Here are made-up things, facts about them, and rows of numbers that follow some of those facts. Name the thing behind each unnamed row.

Known rows:
[-13  -6  15   1  12   1  -8   3   0   1   2  -1  -3  -5   0 -13  10   2
  -3   1   0   1  10  -6  -9  21   1  25  -9  -2   6   5   5   0  11  -5
   3   3   1  10   2] -> flostar
[-14   5  15  -2   8   1  -6   8   3  -4  -2  -2  -4  -9  11 -14  13   4
 -13 -11   1  -1   4  -7   6  19  -1  11  -7  -1   1   8  -2   3   1  -4
   3   5   3   6   6] -> zale
[-25  23  24  -1   0 -17 -10   1  -3 -10  -6  -3 -18  -5  16   7  14   1
 -12  11  11   3  11 -18   2  25 -10  35  -1   7  15   9   3  -8  23  10
   1  -7  -4   9   0] -> goral
[ 16  -3  20  -3  -8  16  -7  -3  -3  -7   5  -6  -8   6   4 -22  13   1
  -5 -10  -2   2   7   2   4  35  -4  34  -5 -14  -7   9  14  -9  13 -20
   4  -1   1  20   5] -> letar
[ -4 -31 -16 -41 -16  10   6  -8  -2  -6  -1   1  32  -4 -10  41 -18   6
  -2  -5   5  -3  -6  -7 -27   8   0  11  -3   7   4 -18   4  24  19 -14
   5 -17  -2   7  -1] -> tevo
[-18 -24  10   6   1  12  -6  -8  -2   2   2  -1  -2   1  -1 -14   3   3
   2  -2   0  -1   6  -2  -2  10   2  30  -3   2   2   2   9   0   3   1
   1   4  -1   5   6] -> momin
[ -9   2  14  -6  11   0  -5  11   2  -5   0  -2   2 -10   7 -11  12   3
 -13 -10   0  -2   6  -7  -2  22   1   9 -11  -3   1   4  -3   5   5 -11
   4   4   4   8   5] -> vugran
[ -4   7  -1  -5 -11  -9 -13   6  -1   5   3   5   4  -2   8 -12 -11  -8
  -8 -15   1   9 -14   2   6   0   6  -7   9 -17  10  -3  -4   0   8   2
   5   9  -4  -7   5] -> budol
[-15 -17   8   0  -5  11  -8  -6  -4  -3   1  -4   1  -1   3  -7   5   3
   2   5   4   0   6   2  -4   6   1  29  -1   3   8   0   8   4   3  -1
   1  -2  -1   4   2] -> klistom
[ -9 -31  -5 -35 -13   4   8 -14   5  14  -3   1  16  -5  -5  19 -16   3
  10 -13   7  -5  -6 -13  -5  13   0   9   0  15  -7  -9  14  13  19  -8
   6  -4  -3  -2   5] -> drokil
[ 14  30   0  10  18   0  15   4   6  -2  -6  -4 -10  -2   9   8  17   5
   7  11   0  -5   8   3  10 -10  -8 -21  -3   9 -10  12  -9  -2  -7   2
  -6  -4   7   1  -8] -> gruplivo
[-10  -7   9  28  -2   5   0  -3  -3 -11   8  -8  -8  -3   4   1  13   6
 -29  -6   1   7  11   1  -4  22   4  16  -8   8  -2   5   9  -1  18 -16
   6   6  -1   8   9] -> kluklastos
[-18 -42 -19  31  26  12  17 -11   2  17  13  21 -14  23 -31  -2 -17  12
 -23 -27 -32  -8   6 -13 -23  26  -2  30  -8 -15 -23  -2 -11   4  14  28
   2  14   2  28  11] -> pugur
[-17 -10  11  -9  -2 -12  -5   0  -8   3  -6   1 -13   0   7 -23  -5  -2
 -13  -6   3   7  -4   1  10  -3   4  18  -6  -1  23   5   8  -8 -26   9
  -4   1  -4   5   8] -> bikles
[-18  -9   2  -9  12  16 -17   6  -4   4  -7  -5   2 -21  14 -22   9   5
   6  -5  -1   1   9 -11   5  10   1   7  -1  -5   3   2  -5  16  -9   7
  -4  17   7  13   5] -> feplo
[ -2   3  -2  -2 -13  -6 -13   4  -1   8   2   6   5  -2   9 -17 -12  -7
  -7 -18   0   9 -14   4   9  -1   7  -8   9 -17   7  -3  -4   0   5   3
   5  10  -2  -7   5] -> vuvam
[ 17   3 -44 -21 -23  27  22 -14  -9 -27  -8  -7  38   5  -2  86  -9  16
  14  24   8  -3  -4  20 -24 -41  -9  -8  11  13   6 -18 -12  36  -2  -1
  -7 -41   3   5 -20] -> plitul
[-16  -9  15   7   7   8 -10   0  -1  -1   2  -2  -2  -4   4 -15  11   3
  -2   0   1   1   9  -1  -5  17   2  29  -6  -2   6   6   5   2  11  -4
   3   5   2   7   4] -> dakil
[ 15   3  17 -11  -8  14  -4   5  -1  -8   3  -6  -3   2  11 -18  14   3
 -17 -23  -1   1   2  -1  11  35  -4  17  -7 -16  -8   9   6  -3   6 -21
   5   1   4  20   8] -> stinoka
[ -2  -8  12  -3   1 -10 -11   9  -5  -7   3   1  -2   0 -10 -16   0  -6
 -14   0  -2   0   2  -6  -6   8   5   7  -5  -7   7  -5   3 -11 -12  -6
   0   4  -3  -1   4] -> toskek

Facts:
Θ: uses; ω: refers to; η: belongs to class
surepa (ω fliklur, pugur, renik, sesul)
grumik (Θ tiflum) (η d)
rubra (ω mulon) (η b)
fibri (Θ druklen) (η c)
trufle (Θ pavi) (η c)
gruplivo (ω mokem, trinadrum) (η c)
mitim (Θ kapi)
traril (ω pugur, giflari)
puplun (Θ bratoka) (η a)
tranos (η a)
vestem (Θ datem) (ω plizun, vugran)
skisifla (Θ dravan) (ω drofa)
futer (Θ neflin) (ω padrege, tranos) (η c)
datem (Θ skoges) (ω flesten) (η a)
lutrum (Θ greroklun) (η e)
plitul (ω gragres, mitim, tiklan, tranos, stavotril) (η b)
skeskezol (Θ plade) (η c)
bratoka (ω goral, klobik, stavotril) (η c)
biplu (Θ tubore) (ω goral, bikles) (η b)
redral (Θ dakil) (ω samuto, fibri) (η b)
nikem (Θ tostu) (η a)
skaplimo (Θ kludrol)
stinoka (Θ fuskis) (η c)
mulon (η a)
saforo (η c)
robom (Θ veklor) (η a)
drovin (Θ grutivis) (ω fozu, renik, flostar, zale) (η c)
mikam (η a)
pugur (η d)
sukla (Θ pladram) (η c)
plizun (Θ lutrum) (η d)
suge (Θ vutribes) (ω tevo, klistom, dasti)
klistom (Θ dripi) (η d)
kleval (Θ vaflor) (η a)
dravan (Θ kleval) (η b)
maguk (Θ flesten) (ω goral, fozu) (η a)
rudu (Θ surepa) (η d)
stegro (Θ tiklan) (η b)
dopuzam (ω druklen, tofin) (η a)
kudek (Θ grumik) (η b)
budol (Θ niste)
fuskero (Θ bokubro) (η e)
drustel (Θ renik)
fostul (Θ labru) (η d)
saso (Θ suge) (η c)
ruker (ω klobik) (η b)
tofin (η e)
skunok (Θ medror) (ω drokil)
vugran (η c)
kludrol (Θ biplu) (ω pugur, trufle) (η a)
zubro (η e)
fluro (η d)
migobes (Θ rasem) (ω dripi, tiflum) (η b)
toskek (η a)
stavotril (Θ dirus) (η c)
greroklun (Θ pugur) (ω giflari, momin) (η e)
mepi (η e)
gorol (ω fostul, padrege)
flaklok (η c)
tubore (Θ mikam) (η d)
fluror (Θ mimak) (η c)
drofa (Θ tiflam) (η a)
dasti (Θ fluflato) (η e)
fluflato (ω fostul, dasti) (η b)
dirus (ω tubore, padrege) (η a)
bramek (η b)
klobik (Θ datra) (η c)
favin (Θ letar) (ω zubro)
skogun (η a)
rasodros (Θ flostar) (η a)
dakil (Θ netruk) (η e)
tiflam (Θ skisifla) (ω grikik, renik, grutivis, mukli) (η d)
gegor (Θ stavotril) (ω brazek) (η b)
graskis (ω fluro, grumik, zubro, tranos)
flusti (Θ grede) (η b)
rasem (Θ tetrel) (ω grutivis)
goklin (Θ stinoka) (ω plizun, netruk, plade) (η d)
mokem (Θ toskek)
pavi (Θ drofa) (η a)
drokil (η b)
goral (η e)
plade (Θ replin) (η d)
degrolu (Θ gegor) (ω grede) (η c)
dripi (η e)
zoskek (η a)
gofle (Θ trozom) (η d)
gufal (Θ drovin) (ω bokubro) (η e)
renik (Θ plapligi) (η a)
grede (Θ doklen)
dife (Θ sesul) (η b)
flesten (Θ gofle) (η a)
klimi (η a)
skoges (Θ pugregrel)
grutivis (Θ flaklok)
benegi (Θ siten) (ω vuda, stavotril) (η e)
brogopel (Θ fefi) (ω vuda, klistom) (η d)
sesul (Θ flaska) (η c)
medror (Θ grikik) (ω skeskezol)
mimak (Θ klobik) (ω sukla) (η b)
siten (Θ trurar) (η d)
labru (Θ plufluste) (η a)
plapligi (Θ dretil) (ω netruk, zale) (η c)
skuplu (Θ gufal)
vutribes (Θ fluro) (ω besti, tiklan) (η a)
grikik (η a)
letar (Θ rinam) (η e)
bidovi (Θ figudru) (ω trinadrum, vaflor, goleklor)
giflari (η d)
gragres (Θ saso) (η d)
fliklur (Θ fostul) (η c)
brazek (Θ trufle) (η d)
pugregrel (Θ flusti) (η a)
rinam (Θ goklin) (η b)
vaflor (Θ trinadrum)
zale (η c)
flaska (Θ zatrul) (η c)
samuto (Θ budol) (η d)
lotrim (η d)
fozu (Θ fibri) (η a)
viril (Θ skeskezol)
fefi (Θ nikem) (ω goleklor) (η d)
doklen (η a)
kapi (Θ lotrim) (ω druklen) (η b)
figudru (Θ skaplimo) (ω viril) (η e)
dretil (Θ vestem) (η b)
tostu (Θ kluklastos) (η d)
replin (Θ rasodros) (η a)
bokubro (Θ maguk) (η e)
stutar (ω tevo, tiklan) (η b)
vuda (η e)
trurar (Θ gredi) (ω nikem, tiflum) (η b)
trinadrum (Θ mulon) (η a)
lorem (ω bokubro, toskek) (η a)
vuvam (Θ ruker)
fuskis (Θ brogopel) (ω mulon, nikem)
kluklastos (Θ dife) (η e)
niste (Θ fluror) (ω fliklur) (η b)
druklen (η c)
veklor (Θ zamur) (ω dife, flaklok) (η d)
tevo (η b)
zamur (Θ drustel) (ω vuda, kudek, skozak, zoskek, budol) (η d)
fiflen (Θ viril) (η a)
stasteplan (η b)
trozom (Θ mitim) (η c)
flostar (Θ tevo) (η e)
plufluste (Θ vugran) (ω tiklan, siten) (η d)
datra (Θ mokem) (η a)
bikles (Θ brazek) (η a)
plelal (ω stasteplan, plade) (η d)
neflin (Θ fiflen) (η a)
tiklan (Θ puplun) (η b)
netruk (Θ gragres) (η e)
zatrul (Θ rudu) (ω pugur)
skozak (η a)
feplo (Θ robom) (η c)
momin (Θ fliklur) (η d)

Which thing is each row?
No name comes twice in this set of rows, the named rows included.
[  0   5  -6  -6 -11  -7 -15   8  -4   1   3   5  11  -2   5  -6 -12  -7
 -13 -12   0  10 -12   4  -3  -2   7  -6   6 -21  13  -6  -6   4   5  -2
   6   3  -3  -3   1] -> mitim
[ 13  -2 -54 -16 -27  38  21 -15 -14 -33  -6  -6  45  10  -5  96 -13  23
   7  21   3  -2  -4  27 -33 -42  -9   2  12   4  10 -24 -18  45  -2   1
  -7 -46   3  13 -22] -> stutar
[-11 -29 -36 -33 -32  36   2 -11 -15 -28  -1  -4  49   3  -3  68 -17  18
  -8  -1   6   1  -8  14 -36 -13   0  28   7  -4  17 -25  -9  46   8  -7
   2 -31   0  14  -7] -> tiklan
[  5  -9 -33  52  26   7  32  -7   1  12   9  20 -27  34 -30   9 -16   9
 -19 -14 -37 -11   2   0  -4 -12  -7  -9   2 -16 -29   2 -25  -8 -20  47
  -9  11   4  18   0] -> kludrol
[ 15  37 -10   2   9 -21   6   6   8  12  -5   9  -3   3   4   3  -7  -9
  24  14   1   1 -11   8  10 -30  -2 -38   9  -5   3   3 -13  -5  -6  16
  -3  -4   1 -19 -11] -> vestem
[-13  -1  12   0   3  10  -5   5   1  -2  -1  -3   0  -8  14 -15  13   6
  -8 -14   1  -1   2   0   8  15   1  14  -4  -4   1   8  -2   7  -2  -3
   3   7   5   6   7] -> sukla
[ -1   9   2   4 -12  -4 -20   9   1   1   8   4   9  -3   1 -12  -7 -11
  -1 -11  -1   3  -9  -5   2   8   4  -9  15 -18  -3  -9  -9  -2  16  -1
   8  13  -3 -16   3] -> vaflor
[ 10  -3  13  12 -12  -8  -3   2  -4 -11   6  -8 -14   5  -1 -17   5  -6
 -21  -8   2   3   1  -1  11  13   2  -3  -1   3  -4   2  12 -24  -9 -14
   2   7  -5  -2   9] -> nikem
[  0  49   9   9  -3 -34   7   1  -5 -17 -10  -3 -33   9   9  27   7  -5
  -4  28   9  -1   4 -14  18 -15 -18  -7  11  14  10   7  -7 -26  -7  30
 -10 -16  -6  -5 -10] -> maguk
[  9   5 -58  81  19  -6  43 -10   5  18  18  22 -28  32 -23  42 -31  11
 -55 -33 -41   4  -9   5  -4 -11  -3 -47  10 -10 -40   0 -34  -4  12  44
   2  20   1  13   8] -> zatrul
[ 39  27 -23  10   2   0   9   5   4   3   1  -1  10   2  -2   4  -4  -6
  22  13  -3   5  -8  25   5 -42   4 -52   9  -5  -7  -1 -10   0 -17  -6
  -5  -2   3 -16 -13] -> graskis
[-16 -15   3   2   8  -5 -14   5  -7   5  -1   4  -8  -3  -6 -24  -6  -4
  -1   1  -7  -2   4 -13   0   4   2   8   1  -7   5  -4  -3  -5 -17  17
  -5  13  -1   4   5] -> renik
[  7  18 -13 -29  -8 -21  23 -14   5  -1 -11  -2  -2   2   1  67 -11   2
  13  19  13  -7  -1 -20   1  -6 -18 -14   7  30  -6  -5   4   1  25  12
  -4 -25  -4  -2 -12] -> ruker

Now the same things, written a new way:
Known rows:
[-10 -15  -4 -25  15  33 -11  -6 -13   9 -22  23   6   3] -> tiflam
[  7  -7  -2 -23  24   9   4   6 -20  11  29  11  27  47] -> benegi
[  9  28 -13  44 -18  -5  10 -17 -12  49   4 -22 -14   0] -> rinam
[ -7 -11  -9  -6  42  20   1 -12 -30  20 -35  10   8   6] -> goklin
[ -1   3   1  10  -5 -11   9   0  12 -11  -5  -1  -4  -3] -> mokem
[ -6 -20   2 -28  18  26  -6  -9 -15  11 -25  15   7   4] -> plelal
[   2   10  -13   13   -2   51 -104   17  -26  -28    0   30   11    1] -> zatrul
[ 33  19  -1  28 -40  -3 -10 -22  -4  32   0 -25  -1  15] -> dife
[ -2  13  -2  -8  -3  15  23 -13  13  -8 -19  -2  -7 -24] -> gofle
[  0 -10  -6 -15  32  24 -11 -16 -28  10 -36   2  10   7] -> fefi
[  9  48  16  -8 -22  21   4 -27 -13  24  75 -49 -45  13] -> tiklan
[  9   4  -6   7  -5 -12  11  12  11  -4   7  -7   6 -11] -> lutrum
[ -4   8  -2   0  -4   2  18  -2   6 -17  -9  -1  -2 -17] -> labru
[ 12  20  -4   3   4  17  10 -20   4 -16 -32 -14  -1 -15] -> tostu
[  4 -20  -3 -13  15   3 -20  16 -15  16  11   6  18  15] -> figudru
[  1 -15  -3  -1  -6   7  30  -7  13 -20   2   9  -9 -25] -> pugregrel
[ -2  12   2  -6   0  17  23 -15  16  -8 -17   2   7 -25] -> samuto
[  1   8  -6 -11  -2  10  19  -7  11  -8 -25  -5 -19 -23] -> fluro
[  5   6  -1   8  -3 -10  11   7  13  -2  14  -9  17 -14] -> fuskero
[  8   6 -11   7  -7 -12  13  18  12  -3   5  -4   6  -6] -> flostar

Rows to name:
No name comes twice in this set of rows, the named rows included.
[-11 -15  12 -22  23   5 -21  -2 -23   2  16  -2  -9  21] -> suge
[-11 -33   3 -26  13  15  -3   0 -17   1   1  21   0  -1] -> datem
[ 17  -2  -7  -2 -17   9   0 -15 -27  60  15  22   6  65] -> biplu
[ -2  24   2 -14   5  21  24 -15  10 -13  -2 -12 -14 -23] -> siten
[14 14 -8 -1  2 -7 23 10  5 -2 18 -3  9 16] -> vuda
[ 19  16 -17   4  -1 -11  42   9   6  -3   9  15  21  39] -> goral
[-10  16  14 -52  32  47  -5 -17 -28  -7  30 -16 -25   9] -> plufluste
[ 23  18  -1  -4  -3  18   1 -22   7 -22 -33 -18   4  -9] -> rudu
[  5 -13   8   3 -20  11 -25 -16 -22  64  19   2   7  27] -> redral
[-13  10  15 -44  32  33  -7  -6 -33 -16  38 -16 -22  15] -> vutribes

